Here is a tiny trained network, its code and every weight. The questions are about switching its units off for an input and a target symbol, where a switched-off unit gives its printed mean instead of its output.

import numpy as np


def w(rows, s, z=0):
    codes = np.array(rows[::2]) - 128.0
    scale = np.full(codes.shape[1], s)
    scale[-1] = z or s
    return codes * scale


def f(y):
    return y / 2 * (1 + np.tanh(0.7978845608 * (y + 0.044715 * y**3)))


def softmax(a):
    e = np.exp(a - a.max(-1, keepdims=True))
    return e / e.sum(-1, keepdims=True)


def log_softmax(a):
    a = a - a.max(-1, keepdims=True)
    return a - np.log(np.exp(a).sum(-1, keepdims=True))


def net(x, mask):
    ids = ['ΔΘΛΣΦΩαγεημξπτψ'.index(c) for c in x.split()]
    T = len(ids)
    res = E[ids] + P[:T]
    r = res
    for j in range(3):
        rows = slice(4 * j, 4 * j + 4)
        q, k, v = (r @ M[0][rows].T for M in (Q, K, V))
        z = softmax(np.where(np.tri(T) > 0, q @ k.T / 4**0.5, -1e9)) @ v
        o = O[0][rows]
        res = res + np.where(mask[j], z, o[:, -1]) @ o[:, :-1]
    y = f(res @ A[0][:, :-1].T + A[0][:, -1])
    res = res + np.where(mask[3:19], y, B[0][:, -1]) @ B[0][:, :-1]
    return log_softmax(res[-1] @ U[:, :-1].T + U[:, -1])


Q, K, V, O, A, B = {}, {}, {}, {}, {}, {}
E = w([
[206,159,138,97,128,135,121,109,182,102,117],'Δ',
[143,88,144,140,84,133,114,15,140,196,130],'Θ',
[100,40,97,117,144,138,94,99,102,211,135],'Λ',
[85,55,114,75,201,134,89,216,116,110,158],'Σ',
[162,180,99,159,169,128,118,189,141,142,159],'Φ',
[183,61,125,120,98,124,119,152,120,142,67],'Ω',
[161,131,127,57,166,131,66,111,166,168,139],'α',
[119,42,96,131,148,174,119,224,101,61,182],'γ',
[240,113,190,132,246,131,119,82,5,76,131],'ε',
[115,119,187,125,110,155,101,57,154,160,201],'η',
[73,50,139,225,85,128,197,127,84,130,145],'μ',
[118,59,158,65,132,101,133,66,153,151,101],'ξ',
[103,140,83,101,177,121,134,44,174,101,217],'π',
[191,149,47,129,161,174,161,103,156,195,135],'τ',
[86,24,43,144,155,124,221,178,101,32,128],'ψ',
],0.019)
P = w([
[152,156,138,116,143,115,113,94,74,119,142],'0',
[165,136,143,164,145,93,70,134,188,121,121],'1',
[147,86,159,168,206,127,101,57,131,104,110],'2',
[234,44,185,151,204,47,127,132,181,139,169],'3',
[113,248,118,72,55,138,104,150,108,130,134],'4',
[190,168,166,66,119,106,164,122,62,146,179],'5',
[118,173,132,134,177,165,96,19,46,106,121],'6',
[90,159,140,140,139,190,104,144,208,136,109],'7',
[127,114,136,179,219,149,97,52,138,117,110],'8',
[193,99,167,100,140,94,180,134,155,136,192],'9',
[112,159,115,52,88,179,187,147,151,120,152],'10',
],0.014)
Q[0] = w([
[121,175,115,138,175,118,72,111,37,81,64],'h1',
[171,70,173,198,205,139,94,133,182,130,140],'h1',
[120,140,128,163,133,133,106,90,129,138,110],'h1',
[165,104,145,118,106,75,153,180,163,180,199],'h1',
[63,112,98,156,124,157,61,141,180,123,105],'h2',
[224,23,181,175,228,80,147,118,149,148,198],'h2',
[171,130,160,147,200,133,107,72,14,94,127],'h2',
[141,107,134,233,210,120,107,90,194,104,71],'h2',
[198,67,150,212,247,114,98,84,112,104,127],'h3',
[127,105,132,164,98,167,101,149,247,120,117],'h3',
[149,86,136,126,125,57,170,163,183,170,164],'h3',
[32,140,78,139,78,138,81,141,190,133,70],'h3',
],0.012)
K[0] = w([
[130,103,103,124,91,90,144,130,156,155,167],'h1',
[139,158,141,78,108,117,153,128,51,133,148],'h1',
[146,127,139,121,126,87,131,140,98,148,149],'h1',
[133,131,162,153,176,146,109,100,79,118,97],'h1',
[129,127,96,85,76,85,151,143,146,137,151],'h2',
[141,147,145,109,157,145,135,91,30,102,115],'h2',
[212,94,184,155,204,88,152,117,99,132,157],'h2',
[153,146,148,98,111,102,147,146,71,142,164],'h2',
[206,138,157,95,166,93,169,117,6,125,178],'h3',
[83,154,95,69,69,96,125,135,118,140,129],'h3',
[93,169,115,112,108,196,132,114,83,113,97],'h3',
[119,129,106,114,35,108,140,174,197,157,149],'h3',
],0.017)
V[0] = w([
[121,121,124,183,109,105,187,139,109,162,119],'h1',
[67,120,156,69,120,159,196,88,160,4,165],'h1',
[94,151,229,197,124,140,70,140,108,89,150],'h1',
[94,82,162,60,109,139,166,126,182,172,162],'h1',
[111,81,159,216,107,174,73,212,42,159,194],'h2',
[195,103,46,182,43,170,192,44,150,175,123],'h2',
[209,165,172,129,99,208,11,122,176,178,163],'h2',
[42,142,162,237,121,116,137,52,165,110,232],'h2',
[99,119,60,149,185,65,140,90,126,247,29],'h3',
[128,2,24,53,135,168,49,116,79,178,181],'h3',
[224,94,137,213,26,192,135,103,148,49,60],'h3',
[90,106,241,102,88,68,74,87,126,141,88],'h3',
],0.009)
O[0] = w([
[58,90,113,151,119,157,144,137,138,153,76,84],'h1',
[86,169,120,131,82,109,131,102,180,95,121,77],'h1',
[61,175,185,124,204,118,119,124,68,134,94,112],'h1',
[103,101,138,185,115,81,119,177,185,159,157,72],'h1',
[79,173,171,76,134,211,95,213,71,172,102,149],'h2',
[176,63,156,241,148,186,97,117,185,100,127,122],'h2',
[145,39,187,132,227,105,129,149,79,148,192,212],'h2',
[60,160,98,215,168,115,86,125,141,149,60,68],'h2',
[132,21,64,128,82,109,95,168,159,144,148,109],'h3',
[102,146,166,165,67,140,111,168,174,204,249,254],'h3',
[184,149,184,144,153,210,142,45,185,44,142,134],'h3',
[65,79,134,105,189,112,237,164,208,143,95,114],'h3',
],0.011,0.0064)
A[0] = w([
[196,131,100,136,114,69,127,159,117,117,195,132],'n1',
[195,181,98,119,185,191,95,74,150,75,155,85],'n2',
[128,95,167,81,166,209,180,170,167,116,168,55],'n3',
[82,166,22,126,198,167,208,98,128,129,148,25],'n4',
[183,103,134,107,31,113,32,137,173,75,155,253],'n5',
[134,210,71,133,177,129,166,94,163,190,32,234],'n6',
[172,169,105,32,137,71,173,155,125,185,68,58],'n7',
[74,193,126,75,141,138,145,132,71,166,156,27],'n8',
[98,139,68,73,218,152,38,149,200,115,173,235],'n9',
[127,57,80,196,100,57,56,144,134,128,190,85],'n10',
[54,115,168,155,111,150,106,108,242,235,145,74],'n11',
[59,69,13,75,117,109,239,150,147,82,77,142],'n12',
[137,171,140,179,136,201,42,163,108,149,95,114],'n13',
[63,75,134,148,81,124,183,130,254,105,150,148],'n14',
[61,151,44,202,114,134,105,125,140,124,124,123],'n15',
[80,128,186,86,127,124,243,185,142,218,129,108],'n16',
],0.0064,0.0046)
B[0] = w([
[36,28,118,84,116,185,83,70,139,105,64,237],'n1',
[104,80,108,146,61,74,138,173,125,159,125,228],'n2',
[118,179,101,143,43,97,81,112,181,252,66,228],'n3',
[213,78,129,111,27,152,166,143,209,93,115,144],'n4',
[70,167,51,171,142,157,203,60,37,149,162,254],'n5',
[122,42,182,96,97,149,123,126,70,174,171,178],'n6',
[72,47,75,182,120,197,96,151,125,120,172,192],'n7',
[204,96,123,223,82,80,116,173,215,51,137,228],'n8',
[197,97,175,165,96,128,188,60,45,105,74,196],'n9',
[97,253,148,81,184,147,87,85,184,139,68,250],'n10',
[142,155,46,144,123,140,134,230,109,38,61,216],'n11',
[191,194,97,99,160,171,117,143,84,51,107,148],'n12',
[68,147,141,68,28,97,151,50,150,63,150,192],'n13',
[237,139,146,96,139,116,140,199,89,138,152,203],'n14',
[139,92,175,81,128,66,103,104,170,219,42,170],'n15',
[59,174,144,171,189,146,150,90,155,112,148,235],'n16',
],0.0067,0.014)
U = w([
[198,90,149,119,104,183,169,136,120,253,163,184],'Δ',
[165,132,119,125,135,132,110,116,134,183,129,81],'Θ',
[155,133,98,148,162,194,63,73,152,161,141,66],'Λ',
[132,155,154,187,168,144,202,106,75,200,114,176],'Σ',
[150,185,106,103,161,204,92,163,106,253,113,80],'Φ',
[195,125,123,116,129,106,46,154,21,197,118,209],'Ω',
[166,136,106,135,124,42,43,97,161,213,98,85],'α',
[167,161,77,71,165,164,158,118,166,131,117,243],'γ',
[178,188,192,128,139,134,62,107,151,186,160,158],'ε',
[129,98,145,111,104,168,103,125,167,158,73,107],'η',
[121,76,85,168,97,90,97,141,173,161,145,36],'μ',
[100,135,144,25,175,131,115,92,166,198,164,170],'ξ',
[211,115,123,203,127,142,52,139,183,176,98,48],'π',
[145,157,70,151,103,101,172,103,93,207,107,2],'τ',
[169,71,128,151,105,34,121,67,178,117,139,135],'ψ',
],0.0042,0.0039)

Each question gives the input, a string of symbols that net reads in full, and the target symbol t.
The units are the heads (4 rows each of Q, K, V and O) and the neurons (one row each of A and B). Each row of codes is followed by its name. A weight is (code - 128) times the scale printed after its matrix; where a second scale follows, it is the last column's (O, A, B and U).
mask holds one flag per unit, heads first, then neurons. A switched-off unit (its flag False) gives its mean, the last column of its rows in O or B, instead of its output. The means were averaged over made-up inputs and are rounded, as every weight is.
A unit's drop is (log p(t) with every unit on - log p(t) with that unit switched off) / (log p(t) with every unit on - log p(t) with every unit switched off).
The circuit of an input: a set's keep is (log p(t) with only the set's units on - log p(t) with every unit switched off) / (log p(t) with every unit on - log p(t) with every unit switched off). Starting from the 12 units with the biggest drops (on a tie, the unit counted first), units are removed one at a time, each time the one whose removal leaves the highest keep (on an exact tie, the one counted first), for as long as the keep stays at least 0.8.
circuit, biggest first: the units of the circuit, biggest drop first
unit that matters most: the unit with the biggest drop
top k neurons: the k neurons with the biggest drops, biggest first
which heads matter: for each layer, one digit per head in row order, 1 if its drop is at least 0.15 and else 0, layers parted by /
drop when u is switched off: that unit's drop, to one decimal
input Φ Σ α Ω τ γ Φ Δ Σ Σ η, target ψ: circuit, biggest first : [h2]
input Δ Ω Σ, target ψ: which heads matter : 011
input Ω ξ Ω ψ Δ Φ Ω Σ ψ, target Ω: circuit, biggest first : [h3; h2]
input μ γ τ Σ μ ξ τ Ω α ψ, target Λ: circuit, biggest first : [h3; n10; h2; n5]
input τ Ω α, target Λ: which heads matter : 011
input τ Φ Σ, target Λ: circuit, biggest first : [h3; n10; h2; n5]
input ψ τ Σ τ τ, target Λ: circuit, biggest first : [h3; h2; n10; n5]
input Ω α α η τ Φ ψ Φ Λ μ α, target Ω: circuit, biggest first : [h3; h2]
input γ μ μ Φ Λ Ω, target η: circuit, biggest first : [h2; n13; h1]
input μ τ μ τ Ω γ η Θ Σ Ω, target Σ: circuit, biggest first : [h3; h2; h1]
input τ Ω η ψ μ Θ μ τ, target η: which heads matter : 010
input Φ τ α α Σ, target Λ: which heads matter : 011
input η Φ γ γ, target Σ: circuit, biggest first : [h3; h2; n9]
input τ τ η τ Σ Σ ξ μ γ Δ π, target η: which heads matter : 010
input π ξ Δ Λ, target α: unit that matters most : h2
input γ Φ Φ Ω, target ε: circuit, biggest first : [h3; h1]
input Ω μ Ω Λ γ ψ ψ, target Φ: which heads matter : 001
input Θ Θ Ω τ Σ τ η ψ, target μ: circuit, biggest first : [h3; n8; h2; n7]
input Λ Σ Ω η ξ μ, target Δ: circuit, biggest first : [h3; h2; n14]
input η τ ξ, target Σ: unit that matters most : h3
input τ Δ μ γ, target Λ: top 2 neurons : [n10; n5]
input μ Δ Φ Λ π γ Φ, target Φ: top 3 neurons : [n10; n11; n8]
input Λ Σ ψ ξ Θ, target μ: top 3 neurons : [n8; n7; n10]
input τ Δ μ, target Λ: top 3 neurons : [n10; n5; n1]
input γ Ω Δ Ω μ Δ, target ψ: drop when n10 is switched off : 0.1
input μ ψ α τ α, target τ: drop when h2 is switched off : 0.5
input η Λ Σ α α τ Φ Φ, target ξ: drop when n6 is switched off : 0.0
